(in the rows, 128 means zero)
Each row of numbers stands for one object and depends on some of the facts below. Use the named rows to name the rest.

There are 2 kinds of fact about the objects: ω, δ.
staklun | ω 460
fotrek | ω 387
stapevak | ω 985 | δ drigum
kige | ω 460 | δ sikam
nubik | ω 387 | δ voflok
draplok | ω 985 | δ doluk skibram kige
leskam | ω 985 | δ grodenu
susker | ω 460 | δ sistok drifar
flimi | ω 985 | δ ragi flavol
gamuk | ω 460
nabrer | ω 387 | δ lapum zuplopo
zusku | ω 387 | δ fotrek
saton | ω 387 | δ guskan
gromoplum | ω 626
stino | ω 626 | δ baste pomir plupu
figriguk | ω 460 | δ vastir skigobrun
sifogu | ω 985 | δ pesa karu
tafis | ω 626
flavol | ω 626 | δ stapevak
ragi | ω 626
vastir | ω 387
nelol | ω 460 | δ skigobrun
stipaplil | ω 460 | δ staklun
lutru | ω 387
braflak | ω 985 | δ pokas pomir fluze
skegu | ω 626 | δ tife
skibram | ω 387 | δ guskan
namek | ω 985 | δ rirol zuplopo
tife | ω 626
buplur | ω 626
rusku | ω 387 | δ sistok stano
voflok | ω 387 | δ karu
skoploste | ω 985
guskan | ω 460 | δ tafis
drutrar | ω 626 | δ skoploste doluk plonor
pokas | ω 626 | δ drigum
plonor | ω 626 | δ lutru
pafe | ω 985 | δ figriguk
bifo | ω 626 | δ tafis
tabe | ω 985 | δ zuplopo
rirol | ω 985
pigus | ω 626
lapum | ω 387 | δ tastik
grenik | ω 626 | δ braflak skigobrun bifo
zorum | ω 387 | δ tafis laruril tife
flimon | ω 626 | δ pesa buplur
sitro | ω 387 | δ klibriku
flotas | ω 626 | δ lino
giritrur | ω 626 | δ ragi soklol
skobrolu | ω 387
lotratil | ω 460
dadravar | ω 460 | δ gromoplum
betror | ω 985 | δ lotratil
seflek | ω 626 | δ sistok
kivuk | ω 626 | δ ragi
gune | ω 460 | δ zake
soklol | ω 985 | δ skeflal pigus
zuplopo | ω 387 | δ pesa plonor sikam sifogu betror
baste | ω 626
skigobrun | ω 985
drigum | ω 626 | δ sikam
doluk | ω 626 | δ grodenu
zake | ω 985 | δ dadravar
grudri | ω 626 | δ vastir
stifol | ω 626
laruril | ω 985 | δ lino kivuk betror
tastik | ω 387 | δ vapal doluk figriguk
klutus | ω 626 | δ braflak
stano | ω 626
pesa | ω 387
tremu | ω 460 | δ buplur ragi stino
gosel | ω 985 | δ doluk
plufan | ω 460
flapor | ω 626 | δ grodenu pigus
lostan | ω 626 | δ zorum
meten | ω 387 | δ zake
sistok | ω 387 | δ plufan stano
fluze | ω 460
magre | ω 985
lino | ω 387
gipas | ω 985 | δ plufan
klozar | ω 626 | δ sifogu
plupu | ω 460
dakligru | ω 626 | δ stapevak gosel
drifar | ω 985
pomir | ω 626
vapal | ω 387 | δ plonor
skeflal | ω 985
sikam | ω 626
fogra | ω 387 | δ gune
grodenu | ω 387 | δ voflok
klibriku | ω 387 | δ pomir
gusas | ω 985 | δ skoploste
relige | ω 387 | δ plonor
karu | ω 626 | δ lutru

Some rows with their names:
vastir: [142 124 177 149 123  99 100 119 132 128  39  99 102 158 125 151 151  90
 128 144 116  86 157 119  88 131 166 144 159 162 129 116 181 141 115 119
 135 130 161 109 157 135 140 176 142 116 128  85 110 134 149  80]
tastik: [128 132 151 161 127 184  75 115  85  79  90 128 143 120 133 145 163 132
 147 106  90 126 146 154 118 131 107 132 140 133  93 134 132 134 146 128
 120 127 136 178  69 185 174 129 160 103  94 116 134 117 143  73]
voflok: [128 134 146 159 111 177  79 124  78 103  88 129 151  93 139 142 158 131
 140  98 105 134 148 156 108 131  99 142 131 134 101 115 129 127 139 112
  96 144 143 169  72 178 171 126 170 105  85 119 119 101 124  60]
saton: [ 83 126 159 162 144 170  70 121 120  51 112 141 114 154  78 124 123  99
 129 102  91 155 135 138 110 131 125 142 137 136  78 151 139 137 153 141
  97 127 132 142 106 186 159 138 141 154 106  97 129 103 144 112]
stipaplil: [141 152 124 167 118 125 103 160 119  72 125 163 119 131 109 156 143 163
 127 119 113 128 131 137 141 120 144 120 130 151  90 130 125 131 139 139
 146  98 157 113  76 160 146 132 156 160 106  97 131 129 151 122]
susker: [150 153 126 166 107 132  98 145 139  78 131 176 117 124 106 132 156 166
 120 113 102 124 124 142 151  97 158 116 124 137  77 123 110 121 154 144
 181  76 151 105  86 171 137 147 144 154 119 100 130 119 145 132]
guskan: [ 47 161 120 149 132 113 115 191 129   3 147 166 120 161  29 112 107 139
 127  82  76 222 133  94 102 161 108 128 120 175  64 181 161 142 195 161
  74 121 121  68 119 193 158 140 146 224 105  89 127 132 138 195]
tremu: [145 147 135 158 107 113 112 151 145  72 116 177 130 122 107 149 159 173
 125 138  93 134 128 149 141 124 153 120 123 167  83 145 123 123 152 127
 156  83 153 109  92 139 148 165 139 146 132  95 122 120 138 139]
dadravar: [141 160 132 145 100 121 113 161 133  89 124 183 123 108 107 128 151 173
 117 116  93 128 138 142 147 118 149 107 132 144  92 134 116 120 173 158
 181  91 151 110 118 166 157 157 145 147 121  91 123 138 144 152]
pigus: [145  94 145 111 121  79 144 138 130 123  66  95  85 165 151 156 138 119
 134 161 127  70 145  90 118 116 132 136 127 176 127 135 176 140 109 119
 124 105 154 114 167 123 111 150 137 134 141 114 123 131 120 101]
pokas: [112  83 152 108 156 138 132 141 112  69 144 162  87 151 131 177 115 156
 110 179 106  86 129 169 177 150 116 102 145 152 126 201 110 137 133 174
 141  98 153 225 131 120 169 111 130 125 144 105 149 151 138 155]
tife: [128  94 146 110 125  79 140 145 136 115  75  97  77 175 134 146 127 110
 123 154 128  87 142  86 115 118 135 138 123 175 124 138 178 140 116 117
 113 105 153 103 174 127 102 152 135 147 144 111 118 123 114 112]
gromoplum: [137  98 143 118 127  97 131 139 124 120  83  91  63 170 145 148 125 105
 119 140 146  63 141  88 129  93 135 129 127 150 127 115 166 138 106 133
 135 100 155 116 162 146 101 124 144 147 130 114 128 128 127  97]
lostan: [ 97 103 134 103 121 139 131 151 121  79 137 150 101 132 118 121 123 142
 116 122  89 123 135 120 140 120 103 122 115 146  98 164 129 127 169 158
 117 107 137 152 153 163 143 130 130 152 127 122 132 112 111 146]
tafis: [ 88  94 144 110 135  72 142 155 143  76  83  94  69 194  98 133 108  95
 131 138 122 123 140  64  99 124 121 147 118 185 110 155 194 151 129 125
  71 118 137  83 176 140  98 149 130 181 141 108 121 118 112 134]
ragi: [145  91 150 110 122  79 137 135 148 121  78 105  77 169 143 145 140 114
 124 160 125  70 142  97 126 103 148 129 124 167 122 138 167 135 113 128
 142  98 155 110 175 121 103 158 129 136 150 114 126 122 118 110]
flapor: [130 108 123 110 122 147 140 144  87  87 109 123 132 120 158 137 158 163
 151 123  84 110 146 118 142 134  78 120 124 155 114 164 140 128 163 141
 135 111 129 177 122 170 153 120 146 112 115 140 152 136 115 119]
pafe: [139 140 112 118 140 159 117 110 104  85 111 170 108 135 138 157 147 122
 139 126  92  90 111 126 157 124 113 130 113 115 110 157  93 161 156 152
 132 103 146  99  95 159 113 121 128 104  96 117 127 117 157  97]
rirol: [164 136 126 104 132  82 147 122 125 142  56 135  83 160 153 176 140  93
 133 163 122  59 130  92 121 141 144 142 128 151 149 136 147 169 124 137
 123 123 172  47 157 111  88 152 126 101 116  97  99 134 160  84]
leskam: [152 144 100 122 139 162 127 112  70  82  92 143 132 126 167 168 170 141
 170 124  80  93 120 114 149 143  81 134 122 131 120 166 111 166 153 139
 124 114 138 118  65 168 124 109 144  82  80 131 138 137 163  78]
gipas: [147 142 118 118 136 153 115 104 121  97 117 174  97 134 139 146 146 118
 126 128  93  87 109 129 160 104 125 126 110 112 112 146  90 154 156 158
 151  94 152  90 111 159 102 128 120 108 102 113 122 108 160  99]

Which object is each row?
No name comes twice in this set of rows, the named rows included.
[130  91 154 101 142  78 150 162 112 134  89 111  64 165 151 183 104 118
 106 176 154  55 149 114 133 147 129 121 148 163 157 147 158 144 102 152
 119 129 174 157 182 104 138 119 153 138 131  89 119 164 131 120] | sikam
[117 123 164 162 123 168  71 119 115  91 108 158 118 119 111 141 128 118
 113 118 112 122 135 170 120 121 138 135 135 123  96 132 118 127 135 136
 116 127 152 167  97 162 164 136 150 126 106  94 116  98 136  87] | nabrer
[114 138 160 135  92 157  93 141  96 133 111 169 147  65 123 136 123 130
  95 102 120 140 149 176 102 140 115 136 124 121 111 114 113 114 157 129
  82 161 162 161 129 155 187 143 161 115  95  98  84  88 106  87] | vapal
[142 133 123 118 154 156 116 103 120  80 120 178  91 149 132 161 139 120
 130 146  86  83 107 140 166 125 124 126 121 117 115 167  89 162 150 167
 150  88 152 112 100 148 112 120 117 107 111 104 131 126 172 113] | braflak
[120  98 124 120 115 149 121 141  89  92 127 135 118 113 151 148 129 147
 123 122 121 114 131 130 144 114  82 136  99 141 101 138 119 126 133 119
  92 113 145 172  97 154 136 103 150 137 111 135 128  91  98  95] | drutrar
[135 148 109  89 106 139 138 142  92 138 124 196 123  78 146 161 117 130
 101 125 115 105 118 148 139 147 101 134  99 113 133 138  81 144 158 147
  87 142 164 102 133 133 133 121 140 102  87 106  85  97 122  96] | sifogu
[136 123 134 107 178 143 134 120 100  79 128 200  89 151 146 204 120 139
 120 185  91  70 113 171 179 184 121 108 153 132 148 210  80 172 143 193
 148 107 171 175 114 107 157 113 122  88 115  86 135 172 190 140] | stapevak
[123  94 125  97  71 118 138 161 109 139 135 167 133  61 148 141 107 146
  89 131 142 133 127 157 120 124  97 149  69 145 105 116 107 108 131  90
  34 136 159 146 129 115 136 130 149 136 118 126  78  39  49  87] | plonor
[127  96 127 103  78 120 140 154 107 128 124 156 134  76 151 137 121 150
 103 128 126 131 130 146 123 119  95 149  79 151 103 124 116 110 134  94
  53 128 154 143 124 127 132 135 147 133 121 129  93  55  57  91] | karu
[117 108 172 142 105 141  91 134 113 123 116 189 130  85 118 169 102 126
  83 149 136 132 130 210 111 159 141 148 122 140 115 130 102 119 118 111
  56 153 179 184 109 101 180 146 149 118 118  83  75  71 106  83] | zuplopo
[150 122 172 148  96 170  68  81 177 104  97 172 121 113 114  91 180 124
 114 122  63 107 134 173 134  72 185 119 122 120  74 121 113 111 169 140
 207  80 145 130 140 169 141 205 109  98 150 103 118  81 137 109] | sistok

Now the same objects, written a new way:
Known rows:
drifar: [ 97 166 111  86 120  92 162  94 119 132 111 111 118 143 130 127 122 148
 125 125 116 131 131 121 138 116 112]
bifo: [114 112  97 120 129 185  93 149 138  82 195 156 146 112 134 113 118 109
 126 107 139 105 112 125 145 111 106]
gune: [129 135 153 142 124 108  60 129 143 177 112 116 146 126 124  83  98  91
 138 148 125 145 107 120  83 149 161]
flapor: [134 124 161 131 111 125 115 121 118 125 135 174 108 113 128 128 130 119
 129 135 129 111 130 135 117 111 123]
sikam: [106 150 165 101  95 105 135 121 152 130 140 125 145  93 132 147 123 137
 119 122 130 112 143 145 133 133  83]
kige: [129 107 127 154 132  95 143 104 159 145 208 129 153 107 116 139 115 117
 122 129 143 143 125 126 104 169 124]
lino: [108 118 132 118 169 105 136 131 136 141  49 103 129 140 139 136 134 141
 116 138 120 117 137 131 141 113 148]
gamuk: [105 138  93 109 131  85 115 106 147 160  97 114 120 135 122 143 115 101
 119 141 129 114 140 124 113 125 131]
tastik: [156  53 156 118 175  79 129 148 106 100 116 118 140 135 126 153 124 129
 133  92 142 146 119 136 124 116 164]
doluk: [150  85 177  95 136  77 125 104 103 110 154 197 105 113 122 133 124 125
 128 109 144 116 128 137 103  92 135]
zusku: [137  92 143 156 162 131 122 139 130 125  92 123 127 131 136 131 141 134
 125 139 129 141 122 129 139 128 161]
tremu: [141 122 104 146 131 137 120 134 135 147 125 136 120 146 103 131 123 106
 121 153 128 118 128 117 109 158 154]
tabe: [133 153 107 114 119 125 149 123 115 128 172 128 158 136 124 118 128 158
 127 110 123 151 120 119 126 148 120]
nubik: [142  90 141 189 170 124 124 117 125 136  93 150 127 134 144 124 152 139
 126 146 129 133 126 128 129 122 158]
voflok: [144  94 110 218 155 130 118 107 122 165 106 164 134 134 152 117 176 138
 123 150 129 133 131 126 133 106 152]
karu: [140 150 100 191  66 167  92 142 117 165 167 157 144 117 141 128 158 134
 133 102 127 121 137 132 117 107  99]
lostan: [134 128 134 115 111 163 112 148 127 109 158 150 124 113 128 122 128 120
 131 118 134 109 124 131 130 120 111]
zorum: [124  85  99 128 195 177 108 153 142  95 134 132 158 132 143 122 134 127
 120 124 135 116 112 119 156 124 158]
saton: [124  75 115 153 177 166 124 138 138 103 128 126 148 128 142 127 137 122
 127 121 137 130 113 123 156 127 152]
plufan: [ 91 126 115 116 132  93 124 108 138 163  98 113  78 134 121 156 123 100
 123 142 128 125 131 121 107 129 117]
vastir: [113 105 132 117 163  92 141 130 129 121  44  94 127 136 140 140 127 136
 128 134 120 126 139 136 144 107 152]

Rows to name:
No name comes twice in this set of rows, the named rows included.
[149  95 102 134 131 102 111 138 122 130 134 110 110 146 108 130 104  80
 137 119 147 137 127 128 105 128 147] | figriguk
[146 107 131 164 147 132 120 159 136 146 154 113 198 116 136 149 158 164
 112  99 129 157 122 126 131 158 142] | zuplopo
[103  82  39 117 179 173  83 131 163 105 218 143 139 126 129 119 108  82
 111 116 148 113 108 108 135 120 130] | guskan
[144 157 160 105 113 173 129 159 124 110 124 155 125 125 113 127 130 130
 125 138 118 100 129 124 121 142 138] | giritrur
[125 105 114 152 133 133 119 127 132 150 142 127  69 135 117 145 125 100
 130 150 131 146 112 116  97 145 117] | susker
[ 86 132 101  78 121 160 104 139 148 100 143 135 130 117 138 129 116 119
 122 110 129  90 131 132 153  97  97] | tafis
[154 146 124 164  85 171 120 149 120 110 126 134 100 124 123 113 129 113
 143 140 131 108 142 137 143 126 122] | stino
[128 138 176 161 101 126 159 116 170 109 248 142 151  77 124 133 123 137
 130 129 139 140 131 144 141 176  88] | drigum
[125 160 177 108 117 121  96 115 122 148 120 117 163 126 136  57 103 131
 147 138 107 164 100 118 105 136 148] | zake
[133 127 122  99 141  98 160 102 109 105 178 142 138 133 122 112 118 146
 131 113 131 151 115 122 130 124 124] | draplok
[120 151 127 132  84 151 129 135 132 129  87 113  95 130 130 127 123 114
 136 140 131  95 157 144 150 105 110] | pomir
[122  90 148 176 164 150 140 147 121 121 103 118  72 134 140 156 144 138
 129 150 123 159 105 119 127 137 131] | rusku
[116 119 104 151 143 107 121 132 129 157  73  99 152 144 147 146 151 140
 119 126 123 127 145 136 139 105 141] | lutru
[140 130 129 118 143  88 148  77 104 120 142 165 119 136 125 108 130 143
 131 126 125 145 124 121 122 110 136] | leskam

Now the same objects, written a new way:
Named rows:
pafe: [ 93 172 119 101 157 153  95  93 103 101 163 126 149 167 125 101  93 128
 126 134 120 190 119 130 114 189  92  90 129  91 146 145 126 154 100 153
  91 124 116 146 106 170 125 150 163]
skegu: [126  98 119 129 136 131 120 128 125  78 107 173 120 145 150 132 112 123
 141 119 126 158 116 115 182 167 134 141  98 130 131 109 142  89 116 130
 160 116 175 155 162  68 156 114 149]
buplur: [162  99 125 114  76 117 126 151 156 114 113 195  93 117 117 159 124 130
 134 130 195 122  73 114 178 177 113 148 102 152 155 127 152  88 161 129
 127 113 170 100 152  75  97 137 144]
tremu: [ 89 188 158 116 113  97 139 141 164  96 127 202  61 170 121 110 113 157
 118 134 108 160 129 152 187 103 146 124 158  87 135 111 184 166 135 140
 137 158 166 161 112 135 113 103 173]
saton: [107 127 150 143  95 156 131 102 142 118 136 178 116 102 154 110 106 116
 133 107  84 160 154 142 121 165 162 143 134 135  76 115 119 157 107 107
 118 133 109 153 141 153 155  94  75]
stano: [158  95 111 100  76 128 111 153 119 118 127 177 150 108 103 152  90  99
 119 133 193  99  87 124 191 175  79 159 119 153 155  85 132  84 163 117
 107 121 178  98 157  58  98 115  84]
sistok: [ 93 122 123 136  90 167 126 130  94 116 188 152 169  97  98  94   8  96
 114 136 154 103 150 161 185 111  88 162 195 123 126  73  97 155 152  94
  85 140 136 137 118  58 149  91  56]
seflek: [111  95 114 123 134 145 113 133  96  83 121 160 163 143 131 109  28 102
 117 126 160 113 137 145 194 142  83 159 129 121 152  81 117  88 130 129
 136 119 185 148 150  46 152 103 109]
zuplopo: [113 186 118 106 154 163 171  77 122 112 131 175  58  96 140 101 113 112
 188 125  86 190 147 152 122  83 153 164  97 151  62 153  95 149 121 142
 145 113 113 133  99  66 110  96 152]
nabrer: [102 173 135 157 125 170 161 102 112 111 132 164 100 104 139 103 106 108
 154 120  99 176 148 151 128  99 158 156 127 138  74 136 107 160 131 126
 101 130 114 137 111 124 144  96 132]
kige: [ 77 156 129  90 141 132 133  86 138  93 134 128  57 146  90 127  93 175
 131 118  91 145 133  87 180  84 155 144 116 152 122  81 177 158 108 156
 156 171 143 132 156  79  96 124 161]
zusku: [108 137 140 166 102 159 141 119 115 118 133 170 109 106 138 107 115 117
 147 129 108 160 146 154 131 127 157 153 137 142  93 134 113 158 129 114
  96 143 112 139 122 131 147  94 115]
fotrek: [148 138 145 143  71 151 140 145 157 164 153 179  82  97 108 132 128 130
 137 128 177 134 111 149 124 161 152 163 143 156 135 144 120 154 161 105
  83 136 112  86 127 152  96  94  79]
klibriku: [ 93  80 162 171 112 172  98 152 107 154 116 198 103 114 155  97 115 101
 157  95 102 170 136 160 108 151 145 151 199  83 144 157 141 159 112 141
  86 180 109 160 103 122 154  96 161]
pomir: [150  84 160 113  79 131  89 152 133 145 112 206  90 122 138 143 131 115
 140  93 197 128  73 136 136 195  96 157 136 131 158 144 169  97 124 148
 103 136 164 114 122  65 106 129 168]
skoploste: [143 170 104  91  83 130  94 112 157 154 182 125 106 126  88 122 116 154
 118 139 187 151  84 108 112 194  85 125 113 141 153 149 131 138 118 119
  90 117 116  98 107 164  81 172 134]
gamuk: [106 174 153  88  69  95 129 139 169 139 140 177  60 130 100 168 128 168
 113 131 179 120  80 122 183 145 131 152 149 147 151  97 182 160 129 144
 109 154 140 127 140 139  78 109 147]
flavol: [ 98  84 112 156 154 151 115 145 116  84 112 167  81 162 112  98  79 126
 166 114 113 151 132 105 182 110 150 126 107 129 131 104 151 103 138 135
 156 124 181 119 157  50 149 145 164]
skigobrun: [133 146 138  93  81 141  92 136 139 152 174 128 120 146  95 131 120 136
 121 134 184 163  79 118 108 193  78 111 139 132 155 153 142 150 115 132
  87 119 116  95 107 171  80 168 146]
stifol: [156  95 121 110  82 124 118 152 148 115 111 185  98 112 122 164 122 133
 137 121 199 123  73 112 178 187 104 153 108 149 159 120 152  81 157 130
 125 113 169  99 157  65 101 130 132]
rirol: [141 157 103  93  74 134  94 121 169 157 184 130 104 120  86 127 114 157
 118 137 188 155  93 106 109 190  82 121 119 139 159 154 135 132 124 107
  94 116 112  93 110 172  77 170 131]

Which object is each row?
No name comes twice in this set of rows, the named rows included.
[123  96  93 169 126 121 104 109 108  77 108 138 138 137 142  96 104 173
 129 137 173 128  96 104 183 177 144 136  99 141 137 116 150  76 134 142
 140 136 173 162 175  71 161 113 158] | flapor
[109 110 117 177  81 147 105  94 134 103 124 153 108  98 146  97 105 167
 128 136 117 136 151 148 132 120 155 160 128 141  99 141 116 156 130 101
 109 171 111 165 128 119 161  92 135] | nubik
[161 142 149 103  74 146 152 114 159 163 133 187  78  91 142 131 123 130
 136 131 180 133  91 150 115 121 130 166 126 154 139 162 112 137 133 120
  91 122 108 123 104 110  91  98 130] | lutru
[ 78  80 117 122 163 168  92 143 101  86 113 139  67 144 100 113  79 130
 189  89 109 141 132  90 150  90 152 141 108 147 141 102 155 103 111 148
 158 156 168 107 152  52 142 160 162] | pokas
[ 82 171 156  92 115 112 125 122 119  89 121 156  78 163 136 140 114 143
 115 119 115 160 109 147 173 143 137 140 158 124 143  95 183 167 113 171
 115 172 149 160 131 137 114 102 163] | nelol
[112 111  80 180  73 127  96  74 119  85 125 124 137  91 137  90  95 193
 122 146 162 112 133 136 126 168 162 154 107 146  97 138 128 147 149 101
  95 187 108 165 167 145 167  96 143] | grodenu
[ 98 101 158 170 105 166 128 132 114 123 128 175 102 110 152  98 110 116
 147 115  97 163 139 160 117 137 151 159 162 117 106 144 117 164 118 118
  95 161 108 153 106 126 153  96 145] | sitro
[ 93 173  91 116 148 143  97  80 107  98 167 115 139 161 111  96  80 157
 120 141 122 175 125 102 110 183 112  88 109 114 131 129 119 146 101 140
 102 130 111 142 125 174 134 154 147] | draplok
[110 181 112 146 158 139 103 123 156 122 174 166 110 173  97  94  71 144
 127 141 104 185 143 138 115 139 111  84 127  73 138 160 128 154 139 104
 119 116 131 144 100 172 117 173 160] | flimi
[127  90  99 174  78 123  90  77 167 117 122 159  98  96 157  90 104 189
 124 140 122 132 142 151 136  95 152 164 113 137 113 156 114 137 126 106
 137 178 112 168 113  98 164  93 154] | voflok
[127  93 158  98 122 117 102 110 160  78 109 195 127 142 160 148 108 115
 127  72  93 146 133  86 173 193 159 114 105 122 112  94 144  96 100 127
 174 110 150 164 179  96 164 114  80] | bifo
[ 85 144  89 172 108 175 117 116 141 120 136 132  94 131 146 167 121 131
 182 121  85 196 154 158 160 133 127 153 158 146  75 116 117 161 162  94
  95 145 115 159 119 151 145  95 107] | meten
[118 100 135 130 143 145 123 133  97  77 106 157 129 153 148 132 119 117
 147 107 147 163  95 131 174 184 119 141 107 134 143 111 150  96 124 155
 127 119 173 150 156  69 148 109 160] | grudri
[113 182 158 118 140 155 166  81  99 105 121 159 110  98 150 110 126 109
 157 117  97 177 133 156 113 105 150 160 119 153  78 142 105 151 111 161
  98 120 114 153 110 114 137  94 152] | relige

